Each row has a class, written after it.
[ 14 -14  37 -41   7 -47   7  28   3  31   2   3   8   4  12  10 -18   8
 -19 -11   6  -5 -13   6 -17  21  10 -10  14 -43  12 -16 -25 -13   1  -5
  20 -13]
Z86
[ 16  12 -13 -24   1 -35  -7   0   1  38   6  -4  12  -9   5   4  14  -7
  -8 -11 -29   5   2 -15  -5   6  15   8  13   6  -8  -4   5   2  15  22
 -12 -12]
Z86
[-12   4  -2  12 -12  -7  -8   3   8  -3  -9  -7  -1   0  -5  -2   2   9
   5 -19  -1  19  12   5  -5  -8  12  -5   6   8   9  -1 -17   0   0   5
  -1   8]
Z551
[ 33 -26  22 -31  38  -3  26   4   8 -12  13 -27  18 -17  10  -8 -24 -11
  20 -17  -5  21  12  13 -37   4  19 -35  11 -33 -17  -4 -18 -26  -2   3
   7   0]
Z644
[  4   4  -1 -16   1  -6  11   2   6  25   1  -8   2   4  -6  10  10   9
   2  -8 -10  21   6  -9   0   2   0  -3  -1  -6   0 -14 -17  -4  20  13
   1  -1]
Z284
[ -2 -10  23   6  -2  13   7 -18  15   0   0  22   7 -17   6 -17 -17  11
   4  -2  17 -28   4  10  -2  10  10  -5   8  17  -1   6  11  -4   7 -27
 -13  18]
Z230
[-13 -17  13 -10 -30   4 -10  12 -11  -8 -10   5   1  -5  23  -7 -21   5
 -16  -2  14  -4  -4  14  15   9   0 -19  -1   3  24   7 -10  11  -2 -13
  -5   1]
Z426
[-17  30 -32   5   2  12 -20 -12 -32   0 -13   3 -25 -32 -30 -29  44 -21
 -24  -5 -36   1  16  19   2 -48  23 -13  -4   6 -19  10  -2  -5  13   1
 -25  57]
Z798
[  3   6  -2  11  18  -8   8  -8  12  25   1 -12  12  -5  -9  10  -4  -5
  21   8 -26  36  29  -7  -4  -4   7  -3  -2   2   3  11  -2  -9   4 -13
  23  -3]
Z100
[  51  -14   58  -66   -4  -62  -70  -32  -10   20  -66   11   34  -29
   27  -51   40   41  -38  -29   -5  -34  -82   21  -32 -110   46   54
   49   -3   21   51  -84  -11   37   58  -91   48]
Z86
[ 17  -5  -1  -1  -3  15  31 -17  12  11 -18   2   5 -10  -6 -17   6   9
  23 -15 -14  -9 -11 -15   0   0   7  -6  17  24 -17 -12 -14  21  16  10
 -40   5]
Z230
[ 22   3 -13 -14  14 -15   5  -3 -15  -1   8  12  -4  -2  -3   1  -4   1
  -6   1 -35  -1  21  13   4   6  -6  11  -1   9 -18  -1 -11   1  -7 -12
   4   5]
Z215
[-38 -14  23  38  85   9  28 -16  42  18 -21  29 -14  15 -47  10 -34 -42
   4 -61 -13  -5  38  22   3 -19 -38  22 -21  -3 -93 -43  78  -9 -23  21
  43 114]
Z215
[  6  20 -11   8 -21 -16 -21  19 -24  39   1  21  -4 -19   5 -29 -12  -8
  12 -24  -2 -29  32   4   2 -12  14   7  23  10  27 -15 -19  -5   8 -46
 -23  12]
Z551
[ 18 -16 -12  12  23  -6  -8  -8 -23 -38  -1  32   5   3 -62   4 -12  44
  -5  -1  12  40 -35 -18   1 -25  12  -4   8  11   7  20 -45   7  -8  39
  21  -3]
Z595
[  6  -5  -3 -17   7 -12 -11  -1  -4 -14 -11   2   0  -8 -30   7   3  13
 -13 -19 -18   2 -18  -2 -27   0  -5 -11  -9 -22 -14  -4 -11  -6 -10  30
  -2 -11]
Z86
[ -2  -7  16 -10  -4 -11 -13  -4   2  -9  -7   9   0  -9  17  -1   1  16
 -12  -8   7 -15 -17  11   7   1  -3  -8  -6   8  11  -8 -13   1   9  10
 -10  -1]
Z644
[ -6   8 -13  -1  31  -3  49   6 -18  18  15   2   3  -2  10  26   3  -4
   7  -3  12  -1   1 -10  -4   7  30  13  11 -13   5   1  12  -8  20 -23
   9  -1]
Z315
[ 20   2 -11 -12  22 -19   4  -7  -6  19   0  -9  -3  -5   5  10 -10  -1
   0   8 -45  16  30 -10  -5   5  10  10  14   1  -1   9  -2   4   8 -13
   5  10]
Z426
[  4  -1   8  -2  12   4   0  -1  11  14   7 -10  -6   4 -12  -3  -7 -19
   6  -4   1  11  20 -15  -6   7   3 -22   5  -2  11  -1 -17  -6  -3  -9
   8  -3]
Z426
[ 15 -19  38 -15  46  17   9  10  34  10 -17  11  -1  26   4 -14 -10   5
  11 -17 -23  -6 -46 -10  19  10 -17   2 -26   3 -22 -37 -18  24   5  45
 -25   6]
Z100
[ -8  -3  24   0  -9  -1  -4   5  12   5 -13   3   7   6  18  17   0   9
 -19   4  22  -7  -2   6   2   6   1   6   1   9  21  10  -1  17  -3  -6
  16   9]
Z595
[ -2 -13   9  13   3  15  -5  -9   8  -3  -8  -3  10   3   2  -6  -8  -3
  10  -8  19  -3   3   5 -14  -3   5 -12   1  -6   0   0 -14   4   4  -8
   6  -2]
Z315
[ 19   9  10  -1  17   0  11  -1   1  25   0  -3   1  10   1  19   6   1
  -4  22 -19  18  44   5  13  12  -5  15  -5   2  -7   9   5   5  19 -23
   7   2]
Z284
[  5   3  -1  -6  -4 -10  12  -4   2   8  -3   3   1  13  -5  20   6   7
  -7  12 -23  22  18   1   7  12  -1  15  -6   6  -7   2  -6  23   9   1
  -7  -6]
Z595
[  3  -2  14 -13  34  -9  29  -7  19 -30 -55   3  -6  29  13  41  23  30
  19 -15  35 -30 -27  -2   5  23 -10 -28  -2   4 -38 -38 -30  15  37  11
   9  38]
Z284
[ 21  -7 -11 -12  -4 -11 -40  14   4 -15  13 -17 -12   9  -6  -9  -9   5
   8  -8 -19  26  38  17   4   0 -18  17 -24   1 -28 -30 -51   6  27   8
  15  16]
Z315
[ -3  -4  24 -15 -16 -36 -28  13   1 -17 -14  11   3  13   0  14   0  27
 -13 -12  12  -5  -3  31 -13  -4  13  -2   4 -16   3  -4 -14   6  -7   7
  -5 -12]
Z595
[ 27   5 -22  -6   0 -33 -20  -1  -1   9  17   4   6  -4   5  -7   2   4
 -20   8 -45  20  14  11 -21   4  -4  23   6  12 -16  23   2  -3   0  12
  11 -11]
Z315
[ -4  -8   4  -1   7  -4  -8  -4   7  -4  -6  -7  -1  -4   2  -6   3  -8
  -3  -4  12   2  -5  -1  -5   7  -5 -23  -2   0 -10  -5  -6   3  -5   6
   8  13]
Z465
[ 37 -18  23   3  24 -25 -26   2  17   4 -49   0  26  -5  22   7   0  10
  10  14  26  27 -12   0 -22   4  20 -32  39  15 -20  -1 -52  36  48 -15
  28  23]
Z315
[-48  -3  21  21 -46  33 -55 -25  49  -9 -38  13 -20  20 -20 -36 -28 -16
  39 -49   7 -30  12  11 -12  -6 -19 -18  -7   5  -4 -26 -13  -3   9   3
 -68  13]
Z551
[ 20 -23   9  10  14  18  13 -12  -8  22 -21  -7   6 -13  12 -13  -3 -15
   6  -1  17   1   8  10 -18   4  -4 -14  10 -14 -14 -23 -28  14  21 -45
 -16  33]
Z644
[ 43  26 -40 -23   5 -34  23  22 -46  32  20  23  27 -22  -7   0   9  -5
  14 -20 -33  12  15  -8  24   9 -13  21  -6  27 -17   3   3   0  15  15
 -12 -10]
Z100
[  8  25 -21 -14   4 -22   5  28 -21  20  22   8 -25   8 -11  -1 -18   5
  18 -11 -41  40  28  -4  17   8 -14  30  -5  20  -8 -14 -35   7  18   5
  11   1]
Z465
[ -4  11   2   8  -4  -1  -3  11  12  -5 -12   5 -12  -1   7  -2   5   5
   5  -2 -22   7  14   2   3   3  -8   0  -9  21  -1  -4  -2   8   6  -1
 -11   4]
Z551
[ 13  18  12  -1  43   0   0  -6   6  -5  15 -10  -5   4 -19  14  13 -31
   7  16 -20   3  38   2  18  18  15  -3 -13  24  13  -4   8   8  -9 -11
  18  10]
Z798
[  8  13   4 -15  18  -1  24   0  -6  14  18  -4   1  -1  10  27  11 -11
   3  16  -7   9  31   8  -3  11   5  24  -3  -6 -12   0   2  -2  15 -40
   6   6]
Z215
[ 16  -2 -20   1   2  -6  37   0 -24   6 -13   8  -1   3 -26  -9  -2  16
  -6 -27 -31  -3 -11 -13   1   2   0 -10  13  -6   7   4 -17   6 -25  21
 -27 -13]
Z551
[  8   9  -5   5  15  -8  19  -8  -7  40  15  -4   5   0   3  10   9   2
   1  19 -37  29  37 -10   1  -5   9  10   1   1   0   6   5   7   8 -17
  13  -4]
Z426
[ 32 -43  10  36 -45  18  40 -25   9 -66  -6  23  39  35 -51 -48 -11  40
  49   3  12  29  26  57 -15 -38   4 -45   6   8 -52  -1 -83  25 -38   1
  16 -51]
Z230
[-20   8   3  -3   3  -9  30  14   3  12   3   3 -26   2  -5  11   0  19
   5 -20  -9   8  -2  -8  -4   5  -6  -9  -2  -5 -11 -19   3 -11   8  -2
  -6  19]
Z426
[-16   0 -57  35   0 -32  -1  22   3  65 -13  35  -2  18   3  24 -44  26
 -22 -48 -76  24  24   4 -56   9 -23  70  15  11   9 -52  -4  53 -26  -3
  71 -58]
Z465
[ -8  -4  18  -9  -2 -13  -5   4 -15  24 -21  20   9 -12   7   2 -13   6
 -16 -18   9 -18  -2  15   3   9   3  -2  -1  -3   6  -8  -6   9   8 -18
  -2  25]
Z86
[  1  47  18 -27  -2 -27 -34  27 -11  28 -25   0 -33  11  14  15  12  -6
 -18   1   8 -50  17 -15  51  13  14 -12  23  -2  11   9 -12   1  40 -10
 -17   5]
Z86
[ 28  12  42 -17   3 -11   6  19  26  35   7 -18   5  -2  11  -6  14 -19
 -21  35  -8  35  30  16  -2  11   8  -2   3   0  13  33 -36  -4  10 -38
  10  -7]
Z100
[  6 -13   4 -12   5   2  21   8  14   1  -3  -9  -2   1  10   9   6  13
  -9 -13  -2  15 -13  -8 -23   3 -11   5   2  -7 -22  -7  -2   3  12  13
 -10   5]
Z426
[  9  -3   9   5 -14 -24 -25  27  21 -27  13 -18 -15   9  -7  33   1  -2
  -6  -3  35   3  -5  -3  -8  22 -42  15  -2   9  12  -3   7 -17 -31  -5
  37 -14]
Z215
[ 13  -8   1  -9   2   0 -11  -4   6  -5  -3  -6  11   9 -10   4 -11  -5
  12 -23  -6   5   6   6 -12   4 -16  -3   4  -1 -15  -9 -15   5 -17  15
  12  -1]
Z215
[-53  18 -14  36 -45  15 -59  59 -44 -36  10 -13 -19  23  -5 -21   4 -11
  71 -48  63  22 -24  31  12 -88   5  26 -18 -14  34 -22  -9 -36 -22  43
  34 -10]
Z230
[ 22 -20 -21 -16   3  -3 -72  -6  18 -34 -21  -5  13 -19 -17 -28  12   3
 -36 -30  -6  32 -22  13 -45 -17 -28 -23  -6  -5 -90   6  -1   4  13  83
   6  71]
Z595
[ 17  -6 -13  -6  15 -19  29   6   3  17  13  -7 -11  -1  -6   3  -5  -7
 -15  -6 -36  22  37   0  -3   8  -4  10   0   4 -15  -5   3  -3  -6  -9
   3   3]
Z426
[ 12  23   1  -8   6  -2 -16  15  -5   7   3  -9 -11  10  12  10   8   6
  19   8 -10  13  27   1  16   4   8  15  -5  19  -5 -10 -22  19  27  -7
  -4  19]
Z595
[ -1   3  17   0  18  -7 -20  -3   8  26  23 -10  43 -37  14  18  -3   8
  -4 -15  33  16  15  -3 -40   8  30  -4   6   5  14  11  21 -12   5 -10
  47  10]
Z86
[  3   1   2   5  11  -7  -1  -2   7 -18 -14  -1  -3   1   0  12  -8  12
  11 -18  13  -4  13   2  -9  11   8 -21   5  18  -2   8   0  -2  -5   0
   4  12]
Z595
[ -6  -5 -11 -11  -3   1  -9   0   6 -11   1   0 -10  10  18  -2   1 -11
 -10  -5  15 -18  -7   9   7   4  -6   0  -1 -10 -15 -23 -22   0  23   5
   7  11]
Z644
[ 21  -2  -8 -12   2  -7  30  -3  -7  29  17  -4   1  -3 -16   0  -9   4
  -5   0 -47  32  34 -13   3  -6   0  21   3   4  11   8 -21   5  -1  -4
  -6 -17]
Z426
[ 21  -6 -29 -34   9 -15  40 -23 -31  59  -2 -10  35 -20  -8  19 -18 -33
 -18 -14 -63  30  84   9 -15  19  -2  43   2 -39  -9  -1  -9  12  23 -34
   0  28]
Z551
[ 22  20   3 -15   3  18  54  20   5   0   8  -3   1   2  17  23  31  -9
  -6  29  -8  10  37  -2  -7  18 -15  -4 -20   6 -18  17  -1  14  14 -18
   7 -34]
Z595
[ 14   5  -1 -13  14  -5   3   3  -4  20   3   6   7   6  13  15  -1  20
  -3 -12 -24  10   9   3  -9  17 -14   9  -2   1 -30 -15  -7  16  10   5
  14   6]
Z215
[-10 -26  23 -25   0 -36  29  -3  42 -26 -17   6  14  17   6  31   7  20
 -13   1 -26   5   7  23   4  17 -13 -19 -34  -2 -30 -43  -8  31  -8  33
  31  -3]
Z595
[  5  -6   2  -3  -4   7   6   5  -4 -25 -10 -10  13  -5 -16  17   3   4
   3 -20  13  12   6   3 -15 -16   2   2   8  -2  11  10  -6   1  -4  14
  12 -17]
Z798
[-30 -25  -8  -9   9   4  32  -1 -12   1 -54 -12  12 -10  71  31   2  25
  -9  -6  11  39 -47  -7  -3 -22  35  10  13  18  33  10 -25  30  44  11
  16  26]
Z426
[ -1  -1  -4   4  -3   4  14   5  18 -10  -2  -9 -10   1 -13  -7   0 -15
  -1 -15  -3   0  -4   7 -13  -1  -8   1   4   4 -17  -2  -8  -1 -10   8
   1  20]
Z315
[ 20  22 -13  -9  12 -19  15   7   0  30  12  -6   0   4 -15  20  17  -5
   0   6 -29  29  43  -9   2  -3  14  26   7  10  -8  -6 -17  18  18  -6
   6  -2]
Z595
[ 13  21  -7 -16  10 -15  20   8 -15  15  12   3   2  -5  19  16  17   8
   1   7 -23   9  30  22   1   4  15  40  -5  13 -28  -6   6  19  22 -21
 -12  39]
Z595
[ 21   1 -12  -9  -7 -16   1  14 -12   1   6  -1  11 -13  18   3   5   6
  -7  -5   5  -4  13   0   3   6   4  -2   0  24  14   2  -7   9  -5  -2
  11  -2]
Z595
[-42  18  76 -16  15 -56  -9  71  -6  77   2  22  16  24  68  39 -78  24
  33 -40  52  13  37   9  -9 -35  69   5  65 -57  94  42  37 -74  32 -27
  65 -80]
Z284
[ -3   2  -4   6  -3  -7  31  -9  11 -18 -27  -8  -8 -11  15  18  18  -8
  -3  18   4  -3  20 -12  -7  11 -15 -33  -2   3   5  31   7 -22   9 -24
   8   1]
Z551
[ 38  -3  11  -2  39 -11  85  13  -7  17  14 -24  23  -5 -15  12  20 -19
  -1 -32  -2  32  41  31 -33  15   0  -1   8  -3 -45  -1  20  -2 -29 -11
  21  34]
Z798
[  5  -4   3   7  -5  20   2  10 -10   0  -2   3   5  -7  19 -27  -7   8
  -6 -12  14 -21   5   5   3   0  14 -25   8  -1  10   8 -11   0  -7 -14
 -10   5]
Z551
[-11   4   3  10 -15  22 -19 -10  12 -30  21 -11  -7 -18 -15 -12   0  -1
 -37  15  35  21   0  26 -19  -1  32 -11  18  14  23  35 -44  -5  -9 -27
  25  17]
Z644
[ -2   7  17  -1 -11  -8   0   2  -4  -2  -5  -1   1  -6  17   6  -2  17
   6 -15  15 -12  -1   5  11  -4  -4  -2   7  14  15   7  -6  -6   8   3
  -7   0]
Z644
[ 22   4   3   0  -3  -1 -29   2   5  -4  15 -14  15   1 -21  11   2   3
   8   3 -10  40  19   3 -16  -2  -9   5   4   6  -8   9 -18   8 -13   7
  27 -16]
Z215
[ 38 -13 -20   8  31 -20  -6  -8 -34  11  -6  21  19 -14 -27  -7 -21  10
 -29  -2 -50  28 -14  -3 -23   8 -23  -2   7  -3 -15  41  17   3 -32  32
  29   7]
Z315
[-19   1   7 -17 -34 -38 -50  13  10  10 -19   7 -11  -1   8   6  -6   1
 -16  -1   1 -18   7   6  10 -11  11   0  11 -17   8 -14  -9  -4  27  -7
  -2 -12]
Z86
[  1  17  35 -12 -30 -28 -18  21  53 -41  11   1  20 -12 -38  30  35  37
  -7 -19  43   6 -21  14 -37 -24  15  28  12  24 -14 -12 -30  11   0  27
  14 -22]
Z86
[ 29  14  -9 -17  40 -15  24  17  11  30  11 -17   8 -10  11  10  11 -32
  10  11 -28  27  25  -3 -20  16 -11   1  -4 -10 -36  -1   1 -15  16 -14
  40  29]
Z100
[  1 -18   4 -30 -18  25 -29  -7 -25  20 -43 -21 -22   2  -3 -32 -47  35
  -1 -33 -42   4 -55 -19 -14 -10  -6  -5  14 -26  52   9 -96   8  -6  30
 -22  32]
Z86
[-21   7  12  -9 -31  -1  -5   2  -2   2   0   2  -4  -1  32   3   5  18
  17  -1  28 -30  -3  -1  15  12  -6  -6  -8   5  10 -20 -12   8  23 -22
 -16   2]
Z465
[ -3   1   8  -2   2   1   9  -5   2  -8  -5   0   0  -7   6   5  -3  13
   8 -10  -3  -9 -11   0   1  -5  -2  -8   4   3   2  -4  -4  -1   4  11
  -4   2]
Z644
